Below are the code and all the weights of a small trained network. Each question names an input and a class and asks about switching units off, where a switched-off unit gives its printed mean instead of its output.

import numpy as np


def w(rows, s, z=0):
    codes = np.array(rows[::2]) - 128.0
    scale = np.full(codes.shape[1], s)
    scale[-1] = z or s
    return codes * scale


def norm(h):
    return h / np.sqrt((h * h).mean(-1, keepdims=True) + 1e-5)


def f(y):
    return np.maximum(y, 0)


def log_softmax(a):
    a = a - a.max(-1, keepdims=True)
    return a - np.log(np.exp(a).sum(-1, keepdims=True))


def net(x, mask):
    res = np.array(x, float).reshape(1, 5) / 4 @ E
    u = 0
    for l in range(2):
        y = f(norm(res) @ A[l][:, :-1].T + A[l][:, -1])
        res = res + np.where(mask[u : u + 8], y, B[l][:, -1]) @ B[l][:, :-1]
        u += 8
    return log_softmax(norm(res)[-1] @ U[:, :-1].T + U[:, -1])


A, B = {}, {}
E = w([
[36,168,90,136,59],'x0',
[109,13,122,220,85],'x1',
[114,83,254,109,91],'x2',
[220,70,66,12,35],'x3',
[127,132,129,131,128],'x4',
],0.0062)
A[0] = w([
[142,78,121,234,135,116],'0.n1',
[105,176,160,105,185,62],'0.n2',
[67,135,134,163,202,3],'0.n3',
[113,167,184,254,109,127],'0.n4',
[194,167,86,184,149,133],'0.n5',
[121,174,152,54,181,60],'0.n6',
[185,155,208,170,92,91],'0.n7',
[118,143,236,65,113,90],'0.n8',
],0.012,0.0033)
B[0] = w([
[192,218,97,160,109,220],'0.n1',
[198,114,161,113,71,198],'0.n2',
[97,125,247,35,108,203],'0.n3',
[165,107,138,73,96,254],'0.n4',
[24,99,68,84,183,196],'0.n5',
[200,125,76,253,64,200],'0.n6',
[69,76,84,95,166,175],'0.n7',
[73,194,3,131,191,214],'0.n8',
],0.0077,0.0067)
A[1] = w([
[80,31,180,129,138,200],'1.n1',
[170,86,150,51,101,203],'1.n2',
[152,192,122,97,90,113],'1.n3',
[227,78,136,138,213,37],'1.n4',
[161,109,18,119,77,114],'1.n5',
[172,92,119,92,252,96],'1.n6',
[152,70,128,249,89,4],'1.n7',
[80,172,189,221,190,197],'1.n8',
],0.011,0.0031)
B[1] = w([
[131,173,2,145,166,157],'1.n1',
[111,177,174,100,193,200],'1.n2',
[138,52,137,250,120,191],'1.n3',
[56,146,165,172,25,180],'1.n4',
[119,119,230,124,171,254],'1.n5',
[57,124,107,165,65,193],'1.n6',
[178,215,87,170,160,153],'1.n7',
[222,14,92,35,158,173],'1.n8',
],0.0079,0.0086)
U = w([
[192,101,178,7,140,156],'0',
[231,154,95,166,123,107],'1',
[67,118,51,84,194,113],'2',
[108,140,153,121,149,254],'3',
[53,121,149,138,80,35],'4',
],0.014,0.0045)

Each question gives the input, the list of numbers given to net, and the class t.
The units are the neurons (one row each of A and B). Each row of codes is followed by its name. A weight is (code - 128) times the scale printed after its matrix; where a second scale follows, it is the last column's (A, B and U).
mask holds one flag per neuron, layer by layer. A switched-off neuron (its flag False) gives its mean, the last column of its row in B, instead of its output. The means were averaged over made-up inputs and are rounded, as every weight is.
A unit's drop is (log p(t) with every unit on - log p(t) with that unit switched off) / (log p(t) with every unit on - log p(t) with every unit switched off).
The circuit of an input: a set's keep is (log p(t) with only the set's units on - log p(t) with every unit switched off) / (log p(t) with every unit on - log p(t) with every unit switched off). Starting from the 12 units with the biggest drops (on a tie, the unit counted first), units are removed one at a time, each time the one whose removal leaves the highest keep (on an exact tie, the one counted first), for as long as the keep stays at least 0.8.
units of the circuit, in order: the units of the circuit, biggest drop first
most important unit: the unit with the biggest drop
k most important neurons: the k neurons with the biggest drops, biggest first
k most important neurons of layer l: the k neurons of layer l with the biggest drops, biggest first
input [-4,5,-6,-8,-6], class 0: units of the circuit, in order	(1.n8, 0.n3)
input [-5,5,-6,2,-5], class 2: 2 most important neurons of layer 0	(0.n5, 0.n6)
input [8,-7,-3,-8,-1], class 0: units of the circuit, in order	(1.n8, 0.n3, 1.n6, 0.n8)
input [8,-8,5,-4,-8], class 1: most important unit	0.n6
input [7,-7,-3,6,-4], class 1: units of the circuit, in order	(1.n3, 0.n5)
input [-5,2,2,3,2], class 4: units of the circuit, in order	(1.n4, 0.n4)
input [6,6,-2,6,0], class 0: units of the circuit, in order	(1.n5, 1.n6)
input [7,-5,-5,3,-5], class 4: 3 most important neurons	(1.n8, 0.n8, 0.n1)
input [-6,3,8,-1,-4], class 2: units of the circuit, in order	(0.n7, 1.n1)
input [-4,4,5,-4,-1], class 2: 2 most important neurons	(0.n7, 0.n6)
input [3,-3,5,7,-8], class 3: 3 most important neurons	(1.n8, 1.n5, 0.n4)
input [5,8,3,-2,3], class 1: units of the circuit, in order	(1.n7, 0.n1)
input [-4,6,-8,1,1], class 2: 2 most important neurons	(0.n5, 0.n6)
input [-4,1,-2,-3,-1], class 4: 4 most important neurons	(0.n1, 1.n6, 1.n8, 0.n5)
input [7,7,8,2,7], class 2: units of the circuit, in order	(1.n1, 0.n6, 1.n4)
input [3,-7,3,-1,6], class 1: units of the circuit, in order	(0.n6)
input [-8,-8,3,-6,-5], class 1: 2 most important neurons	(0.n6, 0.n2)
input [-7,-5,3,-3,-5], class 4: units of the circuit, in order	(1.n4, 1.n6)
input [-8,6,-7,-1,2], class 4: 2 most important neurons	(0.n5, 1.n4)
input [4,5,-6,-8,8], class 0: units of the circuit, in order	(1.n8, 0.n3, 0.n8)
input [4,4,4,-8,-4], class 0: units of the circuit, in order	(1.n8)
input [7,-5,-6,-8,3], class 0: 4 most important neurons of layer 1	(1.n8, 1.n6, 1.n1, 1.n4)
input [0,0,-3,5,7], class 3: 2 most important neurons of layer 0	(0.n4, 0.n2)
input [-3,5,-3,-8,-8], class 0: 2 most important neurons of layer 0	(0.n1, 0.n3)
input [-5,-6,6,-1,1], class 1: 3 most important neurons of layer 0	(0.n6, 0.n5, 0.n2)
input [-8,-6,2,-5,6], class 4: 4 most important neurons of layer 0	(0.n2, 0.n1, 0.n7, 0.n6)
input [8,8,0,2,8], class 1: most important neuron of layer 0	(0.n5)
input [4,-8,0,5,7], class 1: units of the circuit, in order	(0.n6, 1.n3)
